Below are the code and all the weights of a small trained network. Each question names an input and a class and asks about switching units off, where a switched-off unit gives its printed mean instead of its output.

import numpy as np


def w(rows, s, z=0):
    codes = np.array(rows[::2]) - 128.0
    scale = np.full(codes.shape[1], s)
    scale[-1] = z or s
    return codes * scale


def f(y):
    return y / 2 * (1 + np.tanh(0.7978845608 * (y + 0.044715 * y**3)))


def log_softmax(a):
    a = a - a.max(-1, keepdims=True)
    return a - np.log(np.exp(a).sum(-1, keepdims=True))


def net(x, mask):
    res = np.array(x, float).reshape(1, 5) / 4 @ E
    y = f(res @ A[0][:, :-1].T + A[0][:, -1])
    res = res + np.where(mask, y, B[0][:, -1]) @ B[0][:, :-1]
    return log_softmax(res[-1] @ U[:, :-1].T + U[:, -1])


A, B = {}, {}
E = w([
[254,65,187,67,145,202],'x0',
[39,76,209,216,101,200],'x1',
[109,240,177,110,228,183],'x2',
[31,85,91,11,151,149],'x3',
[128,145,117,121,100,154],'x4',
],0.013)
A[0] = w([
[94,226,190,72,197,181,62],'n0',
[203,74,206,82,140,129,122],'n1',
[55,85,194,188,89,171,158],'n2',
[61,48,167,166,116,200,155],'n3',
[245,177,226,222,46,62,2],'n4',
[91,110,83,81,148,183,82],'n5',
[136,34,137,98,52,80,38],'n6',
[136,17,74,103,56,81,117],'n7',
[216,84,165,110,152,205,119],'n8',
[18,182,41,185,103,60,95],'n9',
[197,62,136,62,122,171,77],'n10',
[106,174,73,129,151,47,128],'n11',
[137,144,77,71,139,112,107],'n12',
[123,168,203,104,185,105,95],'n13',
[143,64,100,145,68,82,92],'n14',
[128,73,97,152,69,129,131],'n15',
[84,77,211,160,102,152,166],'n16',
[74,75,129,37,148,115,63],'n17',
[32,50,110,37,139,135,48],'n18',
[128,169,110,212,130,87,90],'n19',
[204,153,35,50,127,53,161],'n20',
[224,189,66,56,135,49,166],'n21',
],0.011,0.0037)
B[0] = w([
[139,218,54,223,190,178,240],'n0',
[100,34,61,103,91,134,224],'n1',
[134,90,213,117,132,166,247],'n2',
[178,122,222,112,140,176,239],'n3',
[218,200,122,110,54,36,254],'n4',
[176,141,134,165,79,74,177],'n5',
[102,183,53,195,192,165,199],'n6',
[142,218,93,179,210,155,224],'n7',
[1,61,35,100,92,109,241],'n8',
[9,30,85,83,109,114,254],'n9',
[40,69,94,94,82,140,217],'n10',
[108,73,129,81,109,174,192],'n11',
[171,141,161,116,120,133,176],'n12',
[125,154,68,150,181,128,183],'n13',
[96,142,97,214,181,158,192],'n14',
[130,152,126,189,189,143,184],'n15',
[166,74,190,86,155,182,222],'n16',
[197,161,134,146,52,79,199],'n17',
[246,169,98,112,26,29,226],'n18',
[109,148,93,77,97,53,186],'n19',
[163,79,247,86,178,178,235],'n20',
[146,78,216,147,149,173,240],'n21',
],0.0093,0.017)
U = w([
[158,104,255,96,141,186,165],'0',
[47,80,76,77,72,129,151],'1',
[141,211,72,188,206,167,174],'2',
[222,177,127,110,23,56,2],'3',
],0.015,0.0019)

Each question gives the input, the list of numbers given to net, and the class t.
The units are the neurons (one row each of A and B). Each row of codes is followed by its name. A weight is (code - 128) times the scale printed after its matrix; where a second scale follows, it is the last column's (A, B and U).
mask holds one flag per neuron, in row order. A switched-off neuron (its flag False) gives its mean, the last column of its row in B, instead of its output. The means were averaged over made-up inputs and are rounded, as every weight is.
A unit's drop is (log p(t) with every unit on - log p(t) with that unit switched off) / (log p(t) with every unit on - log p(t) with every unit switched off).
most important unit: the unit with the biggest drop
top k neurons: the k neurons with the biggest drops, biggest first
drop when u is switched off: that unit's drop, to one decimal
input [2,-7,-5,-7,-6], class 0: most important unit	n20
input [-6,-7,6,2,4], class 0: top 2 neurons	[n20 n21]
input [4,1,-1,5,8], class 3: top 2 neurons	[n18 n9]
input [8,-8,-8,-3,-1], class 0: top 3 neurons	[n20 n21 n9]
input [4,-1,-8,6,1], class 2: top 2 neurons	[n7 n6]
input [-7,0,-1,8,7], class 3: top 3 neurons	[n18 n17 n8]
input [-1,3,-1,-4,3], class 3: top 2 neurons	[n4 n20]
input [7,-6,5,-1,7], class 1: top 2 neurons	[n8 n10]
input [-8,-6,7,-7,3], class 1: top 2 neurons	[n9 n11]
input [4,-1,-5,-5,3], class 2: top 2 neurons	[n18 n6]
input [7,-1,2,8,-1], class 3: top 4 neurons	[n18 n17 n9 n5]
input [4,-2,8,6,0], class 2: drop when n0 is switched off	1.8
input [8,0,-5,-6,-8], class 1: drop when n8 is switched off	0.4
input [7,-3,6,-3,8], class 1: most important unit	n8
input [-1,-5,3,-4,-1], class 0: drop when n7 is switched off	0.0
